Here is a tiny trained network, its code and every weight. The questions are about switching its units off for an input and a class, where a switched-off unit gives its printed mean instead of its output.

import numpy as np


def w(rows, s, z=0):
    codes = np.array(rows[::2]) - 128.0
    scale = np.full(codes.shape[1], s)
    scale[-1] = z or s
    return codes * scale


def norm(h):
    return h / np.sqrt((h * h).mean(-1, keepdims=True) + 1e-5)


def f(y):
    return y / 2 * (1 + np.tanh(0.7978845608 * (y + 0.044715 * y**3)))


def log_softmax(a):
    a = a - a.max(-1, keepdims=True)
    return a - np.log(np.exp(a).sum(-1, keepdims=True))


def net(x, mask):
    res = np.array(x, float).reshape(1, 6) / 4 @ E
    u = 0
    for l in range(4):
        y = f(norm(res) @ A[l][:, :-1].T + A[l][:, -1])
        res = res + np.where(mask[u : u + 3], y, B[l][:, -1]) @ B[l][:, :-1]
        u += 3
    return log_softmax(norm(res)[-1] @ U[:, :-1].T + U[:, -1])


A, B = {}, {}
E = w([
[168,66,144,150,192,38,58,142],'x0',
[164,103,240,121,110,131,181,108],'x1',
[165,164,114,185,115,168,153,184],'x2',
[124,139,135,136,138,129,121,121],'x3',
[70,127,148,182,1,85,95,134],'x4',
[142,99,112,113,106,119,146,138],'x5',
],0.0078)
A[0] = w([
[52,156,96,117,123,151,222,98,6],'L0N0',
[27,54,87,57,135,125,125,3,92],'L0N1',
[61,145,12,132,138,103,125,117,24],'L0N2',
],0.0071,0.0024)
B[0] = w([
[139,161,173,98,111,91,148,254,187],'L0N0',
[171,127,206,150,139,159,44,169,253],'L0N1',
[39,75,95,132,155,150,166,90,212],'L0N2',
],0.014,0.0032)
A[1] = w([
[159,112,82,251,119,193,181,175,4],'L1N0',
[126,70,255,137,133,128,227,122,9],'L1N1',
[104,135,73,55,163,136,113,143,99],'L1N2',
],0.0074,0.0021)
B[1] = w([
[171,89,205,193,161,171,38,156,198],'L1N0',
[3,102,59,148,175,179,112,106,253],'L1N1',
[78,84,140,124,107,162,169,82,167],'L1N2',
],0.013,0.0033)
A[2] = w([
[93,133,107,214,41,97,101,104,30],'L2N0',
[111,158,91,104,73,94,81,95,47],'L2N1',
[104,76,137,179,210,1,133,180,1],'L2N2',
],0.0077,0.00092)
B[2] = w([
[186,112,212,87,190,26,183,25,238],'L2N0',
[207,109,210,206,133,89,91,20,131],'L2N1',
[10,202,110,69,43,180,175,254,254],'L2N2',
],0.0089,0.0037)
A[3] = w([
[93,233,144,51,91,83,189,181,254],'L3N0',
[166,138,75,61,189,177,159,118,36],'L3N1',
[2,87,110,139,104,100,91,139,157],'L3N2',
],0.0085,0.0028)
B[3] = w([
[150,170,18,66,103,58,66,133,218],'L3N0',
[220,165,191,140,75,10,139,35,161],'L3N1',
[152,159,102,148,127,191,174,128,254],'L3N2',
],0.012,0.0074)
U = w([
[115,221,70,63,96,129,90,237,49],'0',
[48,98,99,156,174,225,180,75,35],'1',
[168,84,211,161,153,204,5,214,252],'2',
[202,135,176,125,138,24,146,66,166],'3',
],0.014,0.0014)

Each question gives the input, the list of numbers given to net, and the class t.
The units are the neurons (one row each of A and B). Each row of codes is followed by its name. A weight is (code - 128) times the scale printed after its matrix; where a second scale follows, it is the last column's (A, B and U).
mask holds one flag per neuron, layer by layer. A switched-off neuron (its flag False) gives its mean, the last column of its row in B, instead of its output. The means were averaged over made-up inputs and are rounded, as every weight is.
A unit's drop is (log p(t) with every unit on - log p(t) with that unit switched off) / (log p(t) with every unit on - log p(t) with every unit switched off).
The circuit of an input: a set's keep is (log p(t) with only the set's units on - log p(t) with every unit switched off) / (log p(t) with every unit on - log p(t) with every unit switched off). Starting from all 12 units, units are removed one at a time, each time the one whose removal leaves the highest keep (on an exact tie, the one counted first), for as long as the keep stays at least 0.8.
circuit, biggest first: the units of the circuit, biggest drop first
most important unit: the unit with the biggest drop
top k neurons: the k neurons with the biggest drops, biggest first
k most important neurons of layer l: the k neurons of layer l with the biggest drops, biggest first
drop of u: that unit's drop, to one decimal
input [1,-4,8,3,8,4], class 2: circuit, biggest first : (L1N0)
input [-4,4,0,-4,5,-2], class 3: top 3 neurons : (L0N2; L2N0; L2N2)
input [-4,5,-6,5,-2,3], class 2: top 3 neurons : (L0N1; L2N2; L0N2)
input [-3,4,8,-6,-8,-3], class 2: 2 most important neurons of layer 3 : (L3N0; L3N2)
input [2,0,4,7,6,5], class 3: top 2 neurons : (L2N0; L0N1)
input [-8,1,-6,-2,-3,-3], class 0: top 3 neurons : (L0N0; L3N0; L1N0)
input [0,3,3,-8,4,0], class 3: top 3 neurons : (L0N2; L2N0; L2N2)
input [4,8,-7,-1,-8,-7], class 1: top 2 neurons : (L1N1; L3N0)
input [-2,8,8,-1,3,8], class 1: top 2 neurons : (L1N1; L0N1)
input [6,-7,-5,-8,5,-7], class 1: top 3 neurons : (L0N0; L0N2; L2N1)
input [5,-6,2,-2,7,-6], class 3: top 3 neurons : (L2N0; L1N1; L2N1)
input [3,3,2,-8,-5,-3], class 3: top 3 neurons : (L3N1; L0N0; L0N2)
input [6,5,2,1,-2,6], class 0: top 2 neurons : (L2N2; L0N2)
input [-7,3,-5,-3,0,0], class 0: most important neuron of layer 1 : (L1N0)
input [5,3,-7,2,-3,5], class 2: top 4 neurons : (L0N1; L0N0; L3N0; L0N2)
input [4,-3,-6,6,8,3], class 3: top 2 neurons : (L2N0; L1N0)
input [-5,3,7,-2,2,7], class 2: top 2 neurons : (L1N0; L2N2)
input [-4,2,7,-3,5,-4], class 2: top 2 neurons : (L1N0; L2N2)
input [-8,6,-4,-8,0,5], class 0: 2 most important neurons of layer 0 : (L0N0; L0N2)
input [1,4,2,-5,-5,7], class 3: circuit, biggest first : (L3N1)
input [8,3,5,6,-8,-7], class 0: 2 most important neurons of layer 1 : (L1N0; L1N2)
input [4,2,2,-8,5,-8], class 3: 2 most important neurons of layer 2 : (L2N0; L2N1)
input [-2,-8,7,6,-3,7], class 1: 2 most important neurons of layer 0 : (L0N2; L0N1)
input [6,0,-4,3,4,3], class 0: drop of L2N2 : 3.1
input [4,-8,-1,6,7,2], class 1: drop of L3N2 : 0.1
input [-1,4,4,1,4,-3], class 1: drop of L0N1 : 1.0
input [-4,-4,-1,0,5,6], class 3: drop of L2N2 : 0.6
input [1,0,7,-6,-5,-8], class 2: most important unit : L1N0
input [5,1,1,7,7,-4], class 3: 2 most important neurons of layer 2 : (L2N0; L2N1)
